In the rows, zero is written as 128.
Each row of numbers belongs to one of the things below and depends on some of the facts about them. Some rows are named. Which thing is each other row?

Facts:
bazifi: β e; χ drigu
bitiple: β a; χ robro
bridus: β b; χ draratu
brimotel: β a; χ fena
brugrobrer: β d; χ nedon
brulim: β b; χ sitra
bugo: β c; χ zafi
bukem: β a; χ luplar
dadris: β d; χ supem
deval: β a; χ totre
didu: β b; χ klokem
dipla: β f; χ stunar
dosta: β a; χ plokloflu
dragas: β b; χ floze
draratu: β c; χ druki
dredu: β a; χ lizir
drenel: β a; χ gropum
drigu: β a; χ klebror
drison: β c; χ klegrom
drogon: β c; χ fluflastu
drome: β b; χ brugrobrer
drufusom: β d; χ kodre
druki: β b; χ gibrom
dugrem: β e; χ bazifi
fena: β e; χ tulobre
flagufla: β a; χ bukem
flodal: β f; χ plebepo
floze: β b; χ stoti
fluban: β b; χ drogon
fluflastu: β c; χ bridus
flugriso: β b; χ ruze
fubugrol: β e; χ geza
gegra: β a; χ gruker
geza: β b; χ koziflek
gibrom: β a; χ sitrer
gradum: β d; χ letrer
gredras: β a; χ tregizim
greklur: β b; χ klafu
grekon: β d; χ silus
gritines: β c; χ noflol
gropum: β a; χ migom
gruker: β d; χ dugrem
guskan: β c; χ bitiple
kipor: β d; χ kudaku
klafu: β e; χ gritines
klebror: β f; χ maflam
klegrom: β b; χ teror
klestiplin: β d; χ flugriso
klira: β c; χ flagufla
klokem: β c; χ skugul
klovul: β a; χ skezo
kodre: β a; χ segek
kosak: β f; χ likezel
kovul: β e; χ staskubel
koziflek: β b; χ plotritol
kubre: β b
kudaku: β a; χ kovul
labrol: β b; χ seskidul
lenuklim: β d; χ vibra
letrer: β c
lidok: β d; χ bugo
likezel: β d; χ puflu
limi: β e; χ neplos
lizir: β e; χ zezaskek
luplar: β e; χ brulim
lusko: β f; χ mutrita
mabor: β b; χ nonur
maflam: β f; χ sketril
migom: β b; χ lidok
miri: β a; χ klira
misin: β e; χ dragas
mubik: β f; χ flodal
mudrik: β a; χ dredu
mugrik: β b; χ gradum
mume: β c; χ roklis
mutrita: β d; χ rizur
nedon: β f; χ dosta
nelun: β e
neplos: β f; χ guskan
noflol: β b; χ dipla
nogir: β e; χ plokle
nonur: β d; χ misin
pekom: β d
plaple: β e; χ rilur
plebepo: β b; χ sisuplor
plivun: β c; χ drison
plokle: β d; χ drenel
plokloflu: β b; χ mubik
plotritol: β f; χ kosak
plubipor: β c
puflu: β d; χ rebo
ratros: β a; χ labrol
rebo: β e; χ dadris
rilur: β b; χ vikles
rizur: β a; χ greklur
robro: β f; χ mume
rodro: β e; χ kipor
roklis: β a; χ nogir
rovim: β b; χ fluban
ruplo: β c; χ deval
ruze: β b; χ lenuklim
saste: β e; χ miri
segek: β a; χ didu
seskidul: β c; χ drufusom
sezar: β f
silus: β d; χ steflu
sisuplor: β a; χ saste
sitra: β a; χ vove
sitrer: β f; χ plivun
sketril: β f; χ rodro
skevilan: β a; χ veriflan
skezo: β f
skuflur: β b; χ lusko
skufusa: β d
skugul: β d; χ triku
sotom: β c; χ fubugrol
staskubel: β c
stedu: β b; χ mudrik
steflu: β c; χ pekom
stoti: β d; χ ruplo
stunar: β c; χ vunak
supem: β c; χ mugrik
taplu: β a
teror: β a; χ gegra
totre: β b; χ trano
trano: β d; χ trolek
tregizim: β d; χ zuku
triku: β e; χ klovul
trireli: β e
trolek: β a
tulobre: β e
veriflan: β a; χ limi
vibra: β d; χ skuflur
vikles: β b; χ grekon
vove: β e; χ ratros
vunak: β c; χ plubipor
zafi: β b; χ rovim
zezaskek: β c; χ drome
zuku: β a; χ trireli

Some rows with their names:
plubipor: [112  82 135 136 114 127  41 177 162 177 129 134 122 131 146 135  97 132
 120 121  74 137  75 173 120  82 136 154 145 140 142  86  93 100 104]
kubre: [ 90 115 123 144  94 116  52 161 134 179 126 108 131 119 142 138  94 134
 112 135  89 145 122 116 132 112 151 206 131 123 141 124 132 100 140]
klegrom: [104  77 116 149 102 113  40 154 182 180 122 130 132  98 143 141  84 129
 103 154  88 153 127 142 135 120 144 191 143 114 151 126 127  90 140]
lusko: [108 134 152  63  94 121  57 193 160 167 127 172 122  96 148 118 115 143
 128  81  66 169  84  94 140  96 143 165 145 127 163 129 123 115 138]
dosta: [175 172 132 141  94 132  84 116 104 162 144 144 124 104 138 174  94 131
 136 113  76 147  86 207 129  98 136 196 161 123 138 118  92 126 109]
greklur: [ 58 112 123 114  89 112  50 153 195 174 124 125 126 122 151 136 115 130
 124  96  93 145 112  72 130  97 166 192 133 127 149 137 127 124 155]
gibrom: [159 103 134 128 101 134  72 119 162 157 119 167 126  66 135 168  87 138
 127 158  85 155 124 179 127 105 140 169 163 114 159  85  97  94 120]
steflu: [113  84 136 137 113 128  40 175 156 177 129 136 122 130 146 136  95 131
 118 123  72 138  74 171 121  84 135 157 145 139 143  84  88  96 104]
druki: [ 88  95 122 156 108 115  54 145 157 175 119 118 124  64 143 136  85 141
 111 155  97 163 152 127 128 107 145 183 138 113 161 119 118  80 140]
mutrita: [ 71 117 140  92 102 119 107 138 215 168 127 184 149 105 155 124 128 142
 139 130  76 151  92 111 127  87 134 156 132 135 125 121  96 136 147]
sketril: [158 106 149  87  97 121  38 205 147 178 132 174 139 121 137 122  83 136
 105 121  52 164  74 158 147 124 126 179 150 121 148 120 131  91 125]
robro: [131 126 168  85  85 128  43 198  66 172 137 157 142 130 129 122  78 152
 105 104  57 167 117 143 148 103 139 173 137 132 139 122 136  86 126]
kudaku: [169 113 135 113  86 136  59 138 156 162 129 166 138 132 132 171  88 129
 125 137  74 134  91 176 132 114 145 190 157 123 136  90 119 115 123]
bukem: [134 142 129  91  82 140  79 142 130 150 121 156 120 107 130 176 113 134
 111 179  91 119 101 158 128 103 134 206 169 131 135 107 140 116 110]
flodal: [138 179 145  99 102 119  66 185  77 168 141 148 115  82 143 126  99 141
 111 116  61 173  84 167 138 102 115 185 154 127 152 152 121 105 111]
lenuklim: [ 83 116 140 102 103 121 107 143 196 169 128 176 149 107 152 124 122 144
 135 142  73 149  93 124 127  92 129 159 130 134 123 117  99 126 142]
skufusa: [101 118 142 123 106 122 108 145 156 173 130 169 152 104 147 124 107 147
 127 168  71 151  98 151 129 101 121 167 130 132 118 109 100 109 135]
nogir: [153  68 156 123  71 123 112 170 115 166 118 129 147 117 128 146  48 128
 105  78  68 142 125 149 144  87 151 168 128 142 122 127 155  68 116]
tulobre: [162  80 141 128  84 117 127 173 159 167 110 132 132  89 140 142  63 125
 117  94  69 138  89 137 135  97 140 178 135 136 137 125 147  69 114]
drogon: [104  73 141 148 123 128  47 159 147 171 122 135 115  78 143 132  90 144
 118 138  81 157 118 181 118  72 134 131 147 134 159  78  78  76 101]
nedon: [157 181 148 121 105 118  72 183  70 176 149 144 118  86 143 122  96 142
 126  93  56 180  76 171 139 102 120 186 150 122 154 144 107  96 112]

Which thing is each row?
No name comes twice in this set of rows, the named rows included.
[110  75 146 129 100 131  25 175 128 176 135 134 133 161 137 138  86 135
 109 113  69 136  95 183 127  80 142 152 141 145 129  88 101  98 105]	guskan
[ 91 106 157 118  93 128  95 140 112 172 136 162 165 124 135 128  87 154
 116 155  69 153 139 161 136  91 130 154 122 139 105 112 108 105 137]	plokle
[ 87  82 134 108 108 125  37 169 208 173 127 145 119 132 152 134 115 129
 131  92  77 139  67 137 119  70 147 145 148 142 148  96  88 120 115]	gritines
[160  84 142 127  83 115 123 174 157 164 105 124 132  94 144 141  52 124
 117  99  66 137  87 141 129 105 140 180 126 137 139 118 149  81 114]	fubugrol
[118 135 154  73  97 121  57 196 141 170 127 169 124  97 145 117 106 145
 124  96  63 169  85 110 137 101 138 173 143 127 161 124 121 106 131]	dipla
[113  97 134 133 112 124  37 183 146 172 117 117 123 139 156 131  69 135
 119 137  64 131  72 183 107  99 132 156 128 144 148  65  98 119 106]	supem
[155 118 149 109  73 141  57 134 102 160 134 156 146 150 124 172  74 136
 120 123  75 137 121 173 134 103 155 186 147 131 126  93 120 114 124]	bitiple
[122 159 137 154 113 118 122 128 124 178 149 154 144  92 151 128 106 147
 138 139  65 162  83 187 130  93 112 172 134 129 117 132  81 116 124]	brugrobrer
[160  74 148 124  77 118 118 172 144 168 115 129 139 109 134 144  54 123
 111  87  66 138  97 143 139  95 144 177 132 139 127 127 149  71 116]	limi
[ 91 105 126 114 107 128  45 179 150 165 126 130 108 117 143 144 111 130
  99 160  82 125  80 184 121  80 120 167 158 146 137 110 109 108  89]	klira
[143 181 145 106 103 119  69 184  71 170 144 144 116  82 143 125  95 144
 116 108  60 177  81 172 139 102 116 185 153 124 152 150 120 104 110]	mubik

Now the same things, written a new way:
Known rows:
trolek: [147 130 107 151 118 103 107 101 202 110 152  96 105 139 113  82 165 161
 191 143 135 119  89 137 136  99 130 114 131 185 123 138]
vunak: [175 139 119 136 117 106 127  65 204 105 157  99  94 116 111 116 160 134
 158 180 109 119 119 129 124  94 143  97 143 166 133 134]
kudaku: [169 129 129 151 112 132 107  97 204 100 178 102 102 133 105  95 154 167
 164 159 111  99 113 114 140  87 134 123 141 189 127 116]
nogir: [126 154 115  91  95  81  91 131 170 134 194  63 130 146 119  84 157 163
 147 153 129  92 102  85 129 180 107 142 128 169 163 168]
rovim: [150 134 118 116 163 143  92  99 180 102 165 101 112 149  94  85 162 159
 159 150 120 104 138 131 118 111 131  98 139 175 136 120]
dadris: [162 138 128 147 147 137  82 100 151  73 117  96  86 154 111  69 186 137
 180 164 100 133 151 105 131 132 146 131 129 160 125 102]
brimotel: [176 129 128 138 143 135 106  95 192  97 151  98  91 149 109  97 170 157
 167 141 109  96 134 127 118 108 149 106 134 181 142 126]
migom: [150 138 130 119 141 144  94  99 174  97 146  99 110 150  92  96 152 168
 129 117 116  92 141 138  99 102 144  90 139 181 152 123]
kosak: [170 124 110 152 142 135  84  86 168  87 115  94  85 117  99  81 169 172
 144 184 116 125  95 111 149 125 157 124 138 144 127 116]
nonur: [128 138 124 151 113 107  96 108 160  85 141  88  95 138 112  83 150 176
 175 137 128 149  92 120 143  98 126 132 122 195 120 114]
misin: [152 147 147 126  90 100 110 124 189 118 173  67 112 180 149  77 178 143
 190 124 116 105  87  91 136 133 130 144 117 189 140 171]
bukem: [161 121 102 134 157 106 118 109 202 108 163  96 104 109 102 101 169 173
 189 146 112  82 127 126 133 115 128 131 135 182 143 130]
rodro: [160 153 174 133  58 125 113 107 199 105 206  85 119 149 144  96 146 166
 145 141 112  80  92  80 146 124 131 154 132 183 149 150]
kodre: [138 130 137 148 145 105 126 103 203  94 138  99  87 109 101  97 164 169
 170 137 109  80 142 104 126 108 146 108 134 190 147 123]
drufusom: [120 134 155 142 163 109 121 107 164  74 128  92  85 125 113  91 163 172
 175 130 111 107 159  96 137 103 137 126 135 192 134 111]
koziflek: [183 139 122 165 137 134  94 106 181  96 133 109  90 149  84  83 166 174
 147 143 101  88 126 119 124 123 178 127 126 165 160 117]
druki: [163 135 122 132 148 143 101  96 187  92 169 106 105 143  93  88 159 180
 148 148 119  91 122 125 113 100 131 103 146 183 133 115]
drigu: [163 130 129 144 133 135 110  99 213  97 188 113 107 135 105  92 157 166
 163 179 112 100 112 114 132  95 122 116 145 184 120 114]
nelun: [154 144 147 117  89 106 106 125 184 122 196  74 116 152 138  93 168 156
 165 143 117  85 107  79 132 151 127 150 127 180 151 155]
fubugrol: [158 142 146 121  84 119  90  99 181  97 163  80 103 157 148  73 181 116
 174 164 102 108 126  71 134 159 139 145 133 153 142 154]
bitiple: [153 140 109 120 147 129  94  98 177 106 140  93 110 156 101  90 167 147
 161 130 116 106 133 136 109 116 138  94 138 176 143 137]

Name these rows:
No name comes twice in this set of rows, the named rows included.
[164 152 149 132  72 117  85 105 171 102 166  82 100 148 139  75 175 132
 152 153 100 106 118  66 136 162 151 161 129 144 149 149]	rebo
[150 158 148 106  73  79 134 101 166 101 195  71  99 148 153 105 162 141
 171 189 110 119 108  80 133 135 143 137 128 162 150 159]	klafu

Now the same things, written a new way:
Some things and their rows:
miri: [117 121 136 205 129  95 130 167 116 140  97 115 112 112 107 146 100 140
 116 135 142 159 153 218 134 128 202 131 131 138]
teror: [127 119 117 195 127  78 132 158 105 141  87 108 108 117  73 139 102 137
 112 129 161 159 126 212 133 125 200 120 128 131]
mudrik: [114 120 128 202 131  93 129 159 116 141  91 116 120 115  96 138  99 136
 110 128 145 157 155 223 133 125 205 125 129 133]
dredu: [113 120 130 203 131  92 130 160 115 142  90 117 121 114  97 138  99 136
 111 128 145 157 156 223 134 124 206 126 129 134]
kodre: [126 119 117 203 125  97 126 166 119 137 102 100  97 120 101 153 102 137
 114 146 142 163 148 205 131 144 195 117 126 134]
flagufla: [119 121 132 206 128  95 130 168 116 140  99 112 108 114 107 148 101 140
 117 138 141 160 151 215 133 133 201 128 130 136]
kubre: [138 128 157 122 123 107 126 167 133 127 108 126 104 160 111  92  85 127
 138 132 162 172 172 194 123 103 182 117 128 126]
labrol: [144 129 164 128 120 111 125 177 136 125 118 119  89 159 124 102  89 132
 145 145 155 177 168 184 122 114 175 118 128 132]
ruze: [136 128 151 112 120 109 123 162 116 130 111 128 118 163 109  98  79 127
 132 132 154 176 172 192 121 111 180 110 135 125]
plivun: [137 133 154 157 123  70  94 166 151 164  72 122  83 134 119 121  98 117
 102 127 178 157 124 177 125 105 181 144 171 111]
seskidul: [137 133 159 170 116  89  93 173 162 160  88 116  68 138 146 131  97 114
 102 143 153 162 142 165 125 126 175 137 169 120]
klira: [129 134 174 173 121  88  96 174 161 163  83 129  81 130 150 123  96 114
 105 133 153 160 146 177 127 112 181 147 172 122]
silus: [123 132 201 176 144  87 131 135 133 148 107  93 123 146 136  90  95 131
 106 113 172 155 160 153 112 154 206 138 144 132]
puflu: [120 135 197 172 159  84 127 139 133 140 107  84 124 145 142  90  91 124
  98 110 161 151 154 149 118 132 207 147 132 120]
lizir: [130 153 116 168 142  65 123 152 127 161  78 136 125 145 118 129 101 126
 122 127 164 163 199 157 138 121 197 153 114 154]
tulobre: [136 151  99 161 139  63 120 148 127 159  81 126 115 152 111 135 101 124
 118 132 166 163 193 147 136 131 194 144 111 149]
saste: [133 154 119 170 142  66 123 158 129 159  84 134 117 143 128 136 103 130
 127 132 160 165 196 151 138 126 194 155 116 157]
fena: [136 151  96 162 140  63 120 148 129 159  81 126 115 152 110 135 102 124
 118 132 166 164 194 148 136 131 194 144 111 150]
neplos: [136 117 201 134 150  99 136 155 156 165 129 122  90 145  91 133 115 112
  84 131 169 130 187 182 136 118 204 106 136 150]
nedon: [128 126 233 138 158  94 133 167 156 164 128 132 112 133  96 125 112 125
  90 131 165 143 177 193 144 103 204 131 148 158]
sezar: [136 124 210 130 155  92 130 161 155 163 129 118 103 143  85 131 112 122
  85 137 169 143 171 183 140 114 200 118 143 150]

Rows to name:
No name comes twice in this set of rows, the named rows included.
[126 119 112 187 133  78 126 161 109 142  87 106 115 116  79 148 103 145
 114 132 167 157 134 219 129 123 203 129 130 122]	gibrom
[145 129 160 117 123  92 129 170 123 128 102 126 100 157  96  88  88 132
 143 129 176 174 149 190 123  98 180 120 129 125]	klegrom
[115 119 110 204 125  92 122 150 134 140  88 105 119 125  79 131 100 136
 106 140 152 165 159 222 133 138 204 118 130 133]	trolek
[143 129 156 126 119 111 124 174 137 124 117 118  89 162 120 101  88 129
 142 145 156 178 169 183 122 116 175 115 127 129]	didu
[125 118 120 204 121  82 137 154 103 140  87 110 101 119  73 132 101 130
 110 126 153 161 127 208 136 129 198 111 126 138]	drigu
[141 130 170 130 121 111 127 178 136 125 116 125  94 156 127  99  88 132
 146 142 155 177 170 187 123 110 178 122 129 132]	brulim
[141 124 208 132 152  94 129 165 157 161 134 113  95 145  88 136 113 123
  87 145 167 147 168 177 141 122 195 116 143 153]	skezo
[138 150 100 168 133  60 127 145 121 159  77 128 107 152 102 128 102 119
 118 127 166 164 181 142 139 130 192 136 109 156]	kovul
[124 118 113 201 125  94 126 161 116 138  98 102 104 122  96 148 101 135
 110 141 145 161 148 210 132 140 198 116 126 131]	klovul
[122 133 199 167 142  88 130 132 119 151 110  95 132 147 138  97  91 133
 103 113 167 157 158 153 110 158 204 134 150 131]	klestiplin
[141 122 146 115 124 107 126 166 136 131 106 127  97 159 117 101  90 127
 143 128 175 156 186 198 114 104 188 115 123 115]	migom
[129 131 180 131 126 109 129 174 135 129 107 140 112 150 124  86  85 131
 145 127 157 172 178 201 125  94 185 131 132 133]	plokloflu

Now the same things, written a new way:
Some things and their rows:
sitra: [ 90 100 110 132 122 134 162 113 129 127 120 104 123 123 137 115 125 142
 111 137 125 109 128 109 133 110 102]
mudrik: [105 111 122 126 132 124 148 118 113 133 125 103 144 146 105 123 100 136
  94 135 124 138 125 119 139 111 107]
drenel: [116 135 103  99 138 117 168 120 116 116 131  91 142 132 136 123 100 147
  93 151 124 148 130 114 137 117  93]
bitiple: [104 103 102  99 128 122 166 130 122 121 129  98 135 124 137 133 110 137
 113 167 123 149 129 119 151 122 105]
drome: [129 106 179 161 136 122 127 116 136 132 118 115 152 139 107 135 115 110
  92 134 127 139 119 133 123 128 122]
vikles: [122 130 160 139 131 122 113 126 132 125 125 108 136 118 122 139 120 122
 106 136 132 133 130 123 132 135 116]
dragas: [111 121 173 141 126 126 110 146 141 130 128 102 117 116 128 162 111 116
 141 137 135 137 121 113 135 133 119]
migom: [124  98 152 125 132 112 126 126 134 119 128  85 154 126 172 135 145 134
 134 155 140 147 117 103 128 131 118]
koziflek: [109 132 127 136 121 133  93 141 123 125 122 106 139 140 162 128 135 126
 120 141 135 130 129 100 133 135 124]
stedu: [126  98 175 146 129 123 125 126 134 125 122 117 145 130 111 138 118 110
  99 141 129 137 124 131 133 132 121]
plubipor: [120 125 139 160 128 120 126 160 145 123 143 181 139 142 105 125 146 119
 139 118 136 142 121 123 105 143 133]
vunak: [130 168 141 156 140 116 123 152 138 119 141 186 149 147  93 125 126 122
 127 104 134 141 126 127  93 139 123]
zezaskek: [136 126 179 162 130 123 125 137 154 114 132 173 144 152  99 122 106 112
 131 119 128 147 121 141 100 138 136]
stoti: [135 150  83  89 125 127 126 124 125 135 126 126  89 125  98 148  89 106
 166 117 119 102 149 159 126 124 134]
lidok: [147 110  60  81 133 116 146 113 113 119 130 113 129 132 144 119 133 126
 163 132 121 120 149 152 120 121 129]
plokle: [156 138  59  77 141 115 156 104 116 114 128 116 123 129 124 118 113 121
 140 128 118 120 152 166 119 125 118]
limi: [183 189 135 128 138 133 114 146 131 108 128 143 116 134 191 120 144 116
 152 107 136 180 115 136  97 125 171]
vove: [168 179 146 157 131 148 118 139 142 105 121 170  94 113 182 116 154 113
 158  95 132 138 115 140  99 123 179]
bazifi: [177 231 174 129 131 137 107 136 127 115 139 179 118 105 135 118 135 115
 135  86 126 159 134 165 118 132 184]
neplos: [139  45 121 100 128 123 136 108 124 138 120  67 124 130 126 156 134 158
 120 164 132 113 109 112 152 134  99]
sezar: [134  59 129 119 123 127 103 108 117 153 122  69 126 135 127 152 144 160
 121 142 134  86 104 102 148 125 105]

Which thing is each row?
No name comes twice in this set of rows, the named rows included.
[126  63 124 120 124 135 125 103 125 142 121  87 106 110 123 150 141 157
 123 145 132  73 109 108 150 130  98]	skezo
[127 159 162 152 128 122 114 149 149 116 138 167 139 143 120 122 120 124
 147 112 135 145 124 118  97 140 134]	steflu
[186 189 171 155 139 144 115 124 134 112 121 176 112 137 150 117 132 105
 133  87 130 159 113 155  89 117 176]	saste
[ 96 113  74 131 132 121 150 140 106 149 132 119 141 143 111 130 129 141
  96 121 129 135 123  99 131 109  98]	rizur
[121 141 173 149 123 122 114 149 149 130 143 166 144 130 113 117 132 125
 156 120 133 140 125 127 113 141 140]	staskubel
[127   9 121  97 127 122 141 112 123 135 121  81 121 112 135 161 144 148
 123 181 128 101 116 126 170 145 107]	robro
[188 203 138 114 148 130 133 142 135  95 130 153 122 125 181 126 131 113
 139 112 129 182 121 154 101 133 171]	nogir
[184 196 171 145 139 138 106 130 132 121 121 159 121 149 145 122 125 104
 120  83 129 174 114 160  87 118 172]	lizir

